Below is a small trained network, with its code and all its weights. Each question gives an input and a class and asks what happens when units are switched off, that is, made to give their printed mean instead of their output.

import numpy as np


def w(rows, s, z=0):
    codes = np.array(rows[::2]) - 128.0
    scale = np.full(codes.shape[1], s)
    scale[-1] = z or s
    return codes * scale


def f(y):
    return np.maximum(y, 0)


def log_softmax(a):
    a = a - a.max(-1, keepdims=True)
    return a - np.log(np.exp(a).sum(-1, keepdims=True))


def net(x, mask):
    res = np.array(x, float).reshape(1, 3) / 4 @ E
    y = f(res @ A[0][:, :-1].T + A[0][:, -1])
    res = res + np.where(mask, y, B[0][:, -1]) @ B[0][:, :-1]
    return log_softmax(res[-1] @ U[:, :-1].T + U[:, -1])


A, B = {}, {}
E = w([
[172,226,2,177],'x0',
[90,225,174,2],'x1',
[246,99,99,27],'x2',
],0.0094)
A[0] = w([
[98,166,154,151,110],'n0',
[192,18,71,204,83],'n1',
[43,169,169,137,88],'n2',
[97,3,239,96,63],'n3',
[179,85,199,109,94],'n4',
[115,150,137,85,56],'n5',
[80,167,171,61,74],'n6',
[55,114,163,32,101],'n7',
[119,68,50,64,254],'n8',
[43,151,143,183,176],'n9',
[109,66,155,116,52],'n10',
[52,108,124,184,205],'n11',
[108,161,178,167,44],'n12',
[167,85,144,97,99],'n13',
[198,64,82,90,179],'n14',
[148,206,174,48,97],'n15',
[55,108,145,129,121],'n16',
[107,208,127,96,65],'n17',
[137,210,21,167,40],'n18',
[61,62,230,127,103],'n19',
[209,105,184,76,105],'n20',
[182,138,119,63,73],'n21',
[113,21,112,147,56],'n22',
[141,243,141,105,62],'n23',
[155,26,68,195,79],'n24',
[86,129,118,147,236],'n25',
],0.013,0.0074)
B[0] = w([
[136,140,153,130,163],'n0',
[94,88,155,160,227],'n1',
[155,120,155,161,192],'n2',
[131,113,58,201,252],'n3',
[169,147,99,161,184],'n4',
[97,123,145,138,152],'n5',
[107,112,143,182,195],'n6',
[95,95,104,119,214],'n7',
[147,164,168,108,207],'n8',
[132,169,175,101,223],'n9',
[122,129,97,183,163],'n10',
[153,155,168,111,222],'n11',
[142,133,147,166,151],'n12',
[144,167,156,127,169],'n13',
[142,155,174,151,210],'n14',
[99,97,148,155,214],'n15',
[154,158,138,139,177],'n16',
[101,103,133,131,176],'n17',
[151,156,42,253,213],'n18',
[156,155,80,147,235],'n19',
[143,163,162,169,199],'n20',
[141,133,150,138,179],'n21',
[84,127,128,140,178],'n22',
[75,125,129,169,188],'n23',
[83,105,166,133,212],'n24',
[150,136,150,91,197],'n25',
],0.014)
U = w([
[151,115,43,154,133],'0',
[4,21,188,130,92],'1',
[200,163,228,116,56],'2',
[169,119,181,94,251],'3',
[131,61,96,80,100],'4',
],0.013,0.016)

Each question gives the input, the list of numbers given to net, and the class t.
The units are the neurons (one row each of A and B). Each row of codes is followed by its name. A weight is (code - 128) times the scale printed after its matrix; where a second scale follows, it is the last column's (A, B and U).
mask holds one flag per neuron, in row order. A switched-off neuron (its flag False) gives its mean, the last column of its row in B, instead of its output. The means were averaged over made-up inputs and are rounded, as every weight is.
A unit's drop is (log p(t) with every unit on - log p(t) with that unit switched off) / (log p(t) with every unit on - log p(t) with every unit switched off).
The circuit of an input: a set's keep is (log p(t) with only the set's units on - log p(t) with every unit switched off) / (log p(t) with every unit on - log p(t) with every unit switched off). Starting from the 12 units with the biggest drops (on a tie, the unit counted first), units are removed one at a time, each time the one whose removal leaves the highest keep (on an exact tie, the one counted first), for as long as the keep stays at least 0.8.
circuit, biggest first: the units of the circuit, biggest drop first
top k neurons: the k neurons with the biggest drops, biggest first
drop when u is switched off: that unit's drop, to one decimal
input [-1,2,-3], class 3: top 4 neurons -> [n14; n20; n8; n13]
input [-1,-4,4], class 1: circuit, biggest first -> [n1]
input [-5,-6,-7], class 2: top 2 neurons -> [n11; n9]
input [-8,-8,-5], class 0: top 2 neurons -> [n19; n3]
input [2,6,-6], class 1: top 2 neurons -> [n23; n17]
input [-8,-7,2], class 0: top 3 neurons -> [n3; n19; n4]
input [4,-2,-5], class 2: top 3 neurons -> [n3; n9; n11]
input [-1,2,0], class 3: top 2 neurons -> [n1; n24]
input [3,-1,3], class 3: top 2 neurons -> [n3; n19]
input [1,-7,-8], class 2: top 3 neurons -> [n11; n9; n7]
input [4,-7,-8], class 2: top 3 neurons -> [n11; n9; n7]
input [-5,-5,3], class 0: top 2 neurons -> [n3; n4]
input [-2,1,-1], class 3: top 2 neurons -> [n18; n3]
input [-5,-4,-7], class 2: circuit, biggest first -> [n11]
input [-8,2,7], class 0: drop when n3 is switched off -> 1.1
input [-7,7,-7], class 0: drop when n16 is switched off -> 0.1
input [-8,-5,6], class 0: drop when n3 is switched off -> 1.7
